Below is a small trained network, with its code and all its weights. Each question gives an input and a target symbol and asks what happens when units are switched off, that is, made to give their printed mean instead of their output.

import numpy as np


def w(rows, s, z=0):
    codes = np.array(rows[::2]) - 128.0
    scale = np.full(codes.shape[1], s)
    scale[-1] = z or s
    return codes * scale


def norm(h):
    return h / np.sqrt((h * h).mean(-1, keepdims=True) + 1e-5)


def f(y):
    return y / 2 * (1 + np.tanh(0.7978845608 * (y + 0.044715 * y**3)))


def softmax(a):
    e = np.exp(a - a.max(-1, keepdims=True))
    return e / e.sum(-1, keepdims=True)


def log_softmax(a):
    a = a - a.max(-1, keepdims=True)
    return a - np.log(np.exp(a).sum(-1, keepdims=True))


def net(x, mask):
    ids = ['ΛΣαδμτ'.index(c) for c in x.split()]
    T = len(ids)
    res = E[ids] + P[:T]
    u = 0
    for l in range(2):
        r = norm(res)
        for j in range(2):
            rows = slice(4 * j, 4 * j + 4)
            q, k, v = (r @ M[l][rows].T for M in (Q, K, V))
            z = softmax(np.where(np.tri(T) > 0, q @ k.T / 4**0.5, -1e9)) @ v
            o = O[l][rows]
            res = res + np.where(mask[u + j], z, o[:, -1]) @ o[:, :-1]
        u += 2
        y = f(norm(res) @ A[l][:, :-1].T + A[l][:, -1])
        res = res + np.where(mask[u : u + 8], y, B[l][:, -1]) @ B[l][:, :-1]
        u += 8
    return log_softmax(norm(res)[-1] @ U[:, :-1].T + U[:, -1])


Q, K, V, O, A, B = {}, {}, {}, {}, {}, {}
E = w([
[94,199,32,188,91,87,104],'Λ',
[218,111,157,148,203,133,24],'Σ',
[254,120,145,64,213,178,225],'α',
[127,35,1,125,127,138,102],'δ',
[180,168,143,83,2,44,208],'μ',
[28,31,88,115,86,148,108],'τ',
],0.0081)
P = w([
[65,89,121,45,181,53,168],'0',
[134,183,104,90,78,253,163],'1',
[110,176,117,61,93,194,92],'2',
[121,163,129,97,116,193,90],'3',
[133,150,134,145,129,199,114],'4',
[123,142,134,150,135,176,119],'5',
[128,132,145,148,139,164,111],'6',
[129,128,152,154,142,150,115],'7',
[126,125,162,152,139,132,117],'8',
[128,123,172,160,138,121,118],'9',
[131,122,182,157,128,108,114],'10',
[134,122,190,163,123,92,118],'11',
[135,113,204,152,137,90,107],'12',
],0.0051)
Q[0] = w([
[89,119,136,109,118,155,100],'0.h1',
[146,156,153,136,113,141,145],'0.h1',
[80,114,195,185,104,153,120],'0.h1',
[32,191,234,135,116,183,109],'0.h1',
[178,104,99,59,153,123,133],'0.h2',
[214,160,128,100,32,189,49],'0.h2',
[178,112,1,143,148,83,129],'0.h2',
[129,131,115,127,114,114,126],'0.h2',
],0.0069)
K[0] = w([
[172,130,111,108,121,79,126],'0.h1',
[135,87,115,148,104,162,113],'0.h1',
[184,137,44,103,111,131,114],'0.h1',
[224,47,12,140,93,99,105],'0.h1',
[223,86,119,165,119,150,112],'0.h2',
[169,157,171,194,135,115,147],'0.h2',
[216,157,2,105,127,78,127],'0.h2',
[143,127,130,149,118,118,135],'0.h2',
],0.0064)
V[0] = w([
[87,165,69,1,114,148,180],'0.h1',
[118,168,159,250,109,152,150],'0.h1',
[169,117,147,52,146,103,83],'0.h1',
[187,217,199,183,117,157,128],'0.h1',
[115,30,213,129,93,139,69],'0.h2',
[142,222,93,178,174,95,148],'0.h2',
[73,19,67,113,69,222,181],'0.h2',
[99,103,109,227,122,168,140],'0.h2',
],0.006)
O[0] = w([
[102,146,129,83,148,224,219,129],'0.h1',
[164,169,204,171,63,73,85,20],'0.h1',
[133,65,54,84,194,148,105,253],'0.h1',
[236,119,144,109,127,78,50,149],'0.h1',
[222,136,42,178,134,102,87,133],'0.h2',
[5,128,195,107,142,153,131,123],'0.h2',
[254,103,172,8,62,63,51,26],'0.h2',
[108,116,196,82,103,103,37,42],'0.h2',
],0.004,0.0027)
A[0] = w([
[214,172,169,82,155,111,243,119],'0.n1',
[134,254,78,102,150,153,94,179],'0.n2',
[221,198,244,69,137,215,121,131],'0.n3',
[61,26,107,142,128,204,30,161],'0.n4',
[10,188,164,153,114,111,162,33],'0.n5',
[180,52,95,65,57,116,166,3],'0.n6',
[45,98,58,150,81,197,105,108],'0.n7',
[157,155,20,154,139,161,131,158],'0.n8',
],0.0072,0.002)
B[0] = w([
[140,160,191,47,143,62,153,207],'0.n1',
[215,89,82,153,112,47,130,178],'0.n2',
[133,86,63,170,60,32,206,181],'0.n3',
[194,174,186,174,34,170,205,254],'0.n4',
[205,133,138,101,143,165,62,152],'0.n5',
[178,204,136,142,230,172,103,184],'0.n6',
[93,155,3,105,158,44,135,183],'0.n7',
[105,140,195,101,65,120,185,211],'0.n8',
],0.0073,0.0056)
Q[1] = w([
[159,178,176,108,149,72,156],'1.h1',
[109,81,83,141,76,118,178],'1.h1',
[167,97,159,123,186,154,113],'1.h1',
[133,134,121,114,121,88,195],'1.h1',
[175,116,147,155,134,197,82],'1.h2',
[202,227,229,100,145,4,200],'1.h2',
[124,209,108,78,150,68,113],'1.h2',
[126,68,183,49,142,51,82],'1.h2',
],0.014)
K[1] = w([
[144,116,167,110,106,83,114],'1.h1',
[69,110,96,142,108,132,197],'1.h1',
[150,94,176,138,88,172,84],'1.h1',
[117,134,137,124,99,117,185],'1.h1',
[169,113,125,129,130,170,145],'1.h2',
[114,149,171,253,88,52,52],'1.h2',
[97,131,100,137,122,124,48],'1.h2',
[106,58,165,107,203,98,66],'1.h2',
],0.015)
V[1] = w([
[100,38,153,116,149,131,172],'1.h1',
[93,126,153,78,187,107,139],'1.h1',
[172,121,132,140,96,89,103],'1.h1',
[215,163,177,127,208,194,100],'1.h1',
[108,72,91,177,78,255,79],'1.h2',
[130,202,58,87,172,135,131],'1.h2',
[146,123,174,216,180,165,158],'1.h2',
[180,165,210,85,160,100,227],'1.h2',
],0.0072)
O[1] = w([
[127,144,169,165,80,40,120,88],'1.h1',
[159,123,78,132,40,124,139,85],'1.h1',
[105,181,169,91,142,209,171,171],'1.h1',
[70,69,160,177,84,140,129,172],'1.h1',
[178,160,119,130,252,75,148,139],'1.h2',
[121,79,224,171,109,82,118,104],'1.h2',
[136,134,78,24,123,141,101,239],'1.h2',
[30,132,100,147,93,16,2,252],'1.h2',
],0.0052,0.0029)
A[1] = w([
[124,152,109,91,92,75,136,118],'1.n1',
[40,94,50,173,122,154,180,123],'1.n2',
[122,129,152,130,114,152,175,193],'1.n3',
[202,150,162,160,176,187,2,6],'1.n4',
[149,87,130,116,165,118,190,30],'1.n5',
[47,179,163,134,106,138,59,69],'1.n6',
[100,86,197,128,233,205,28,134],'1.n7',
[209,160,137,181,135,169,41,110],'1.n8',
],0.014,0.0021)
B[1] = w([
[123,126,117,145,171,175,111,207],'1.n1',
[188,111,81,166,112,113,162,155],'1.n2',
[126,97,127,145,146,91,87,147],'1.n3',
[91,120,114,207,42,92,86,232],'1.n4',
[118,147,142,137,111,162,85,146],'1.n5',
[135,182,112,156,100,112,87,130],'1.n6',
[223,86,255,94,171,104,166,191],'1.n7',
[122,155,135,60,173,145,135,247],'1.n8',
],0.018,0.011)
U = w([
[154,107,254,159,117,89,139,174],'Λ',
[154,198,95,42,216,188,132,138],'Σ',
[22,14,88,89,144,105,179,126],'α',
[201,117,24,226,101,128,167,165],'δ',
[40,218,89,138,36,101,62,154],'μ',
[98,131,118,139,113,157,155,3],'τ',
],0.0047,0.003)

Each question gives the input, a string of symbols that net reads in full, and the target symbol t.
The units are the heads (4 rows each of Q, K, V and O) and the neurons (one row each of A and B). Each row of codes is followed by its name. A weight is (code - 128) times the scale printed after its matrix; where a second scale follows, it is the last column's (O, A, B and U).
mask holds one flag per unit, layer by layer, with each layer's heads first. A switched-off unit (its flag False) gives its mean, the last column of its rows in O or B, instead of its output. The means were averaged over made-up inputs and are rounded, as every weight is.
A unit's drop is (log p(t) with every unit on - log p(t) with that unit switched off) / (log p(t) with every unit on - log p(t) with every unit switched off).
unit that matters most: the unit with the biggest drop
top k neurons: the k neurons with the biggest drops, biggest first
top k neurons in layer l: the k neurons of layer l with the biggest drops, biggest first
heads that matter: for each layer, one digit per head in row order, 1 if its drop is at least 0.15 and else 0, layers parted by /
input μ δ Σ τ δ, target Σ: top 4 neurons in layer 0 => 0.n7; 0.n6; 0.n8; 0.n3
input α μ τ Σ μ Σ Σ Σ Λ Λ μ Λ, target μ: top 3 neurons => 0.n5; 0.n3; 1.n4
input Λ Λ Σ μ τ Σ Σ, target μ: unit that matters most => 0.n3
input μ μ μ τ Λ μ Σ, target δ: top 2 neurons => 0.n3; 0.n6
input Σ Λ δ Λ Λ Λ, target Λ: top 3 neurons => 0.n3; 0.n5; 1.n7
input Σ δ Σ δ Λ μ α μ Σ Λ μ Σ α, target Σ: top 2 neurons => 1.n4; 0.n1
input δ δ α Σ Σ μ Σ δ, target μ: heads that matter => 11 / 00
input Σ Σ Λ δ Σ Σ μ α Σ μ Λ, target Σ: top 3 neurons => 1.n4; 0.n5; 0.n1
input Λ μ Σ Σ, target Σ: top 3 neurons => 0.n3; 1.n4; 1.n7
input Σ μ Σ α δ μ Σ, target μ: heads that matter => 00 / 00
input Σ δ Σ δ Σ δ τ τ Λ μ τ, target μ: top 3 neurons in layer 1 => 1.n4; 1.n8; 1.n7
input Σ μ Σ Λ μ Λ μ δ τ τ δ δ, target μ: top 4 neurons in layer 0 => 0.n6; 0.n4; 0.n3; 0.n2
input μ Λ μ τ Σ Λ Σ μ α Σ μ μ Λ, target μ: top 2 neurons => 0.n5; 0.n2
input μ μ μ Σ Σ μ Λ Σ μ δ Σ Λ, target Σ: unit that matters most => 0.n5
input Σ τ Σ Σ Σ Σ μ α α Σ μ Σ δ, target δ: heads that matter => 01 / 00
input α Σ α Σ Σ Σ τ μ τ δ Σ Σ τ, target μ: heads that matter => 01 / 00
input τ μ Σ μ α μ Σ, target Σ: heads that matter => 10 / 00
input Λ τ μ Σ Σ Σ Σ μ μ Σ Λ μ τ, target Σ: top 3 neurons => 0.n4; 1.n4; 0.n1
input Σ τ μ Λ, target δ: heads that matter => 00 / 01
input δ Λ μ Σ Σ α μ Λ τ τ, target Σ: top 3 neurons => 0.n4; 1.n4; 0.n7
input μ Σ μ Σ Σ Σ Σ α Σ μ Λ τ, target δ: unit that matters most => 0.n4
input τ Σ Λ Σ α δ δ μ Σ μ μ, target Σ: heads that matter => 00 / 00
input μ Σ Σ Σ Σ Λ Σ Σ Σ μ δ τ δ, target Σ: heads that matter => 10 / 00
input μ Λ Σ, target δ: heads that matter => 10 / 00
input Σ Λ Σ Σ Σ Λ α α δ μ τ, target δ: heads that matter => 00 / 00
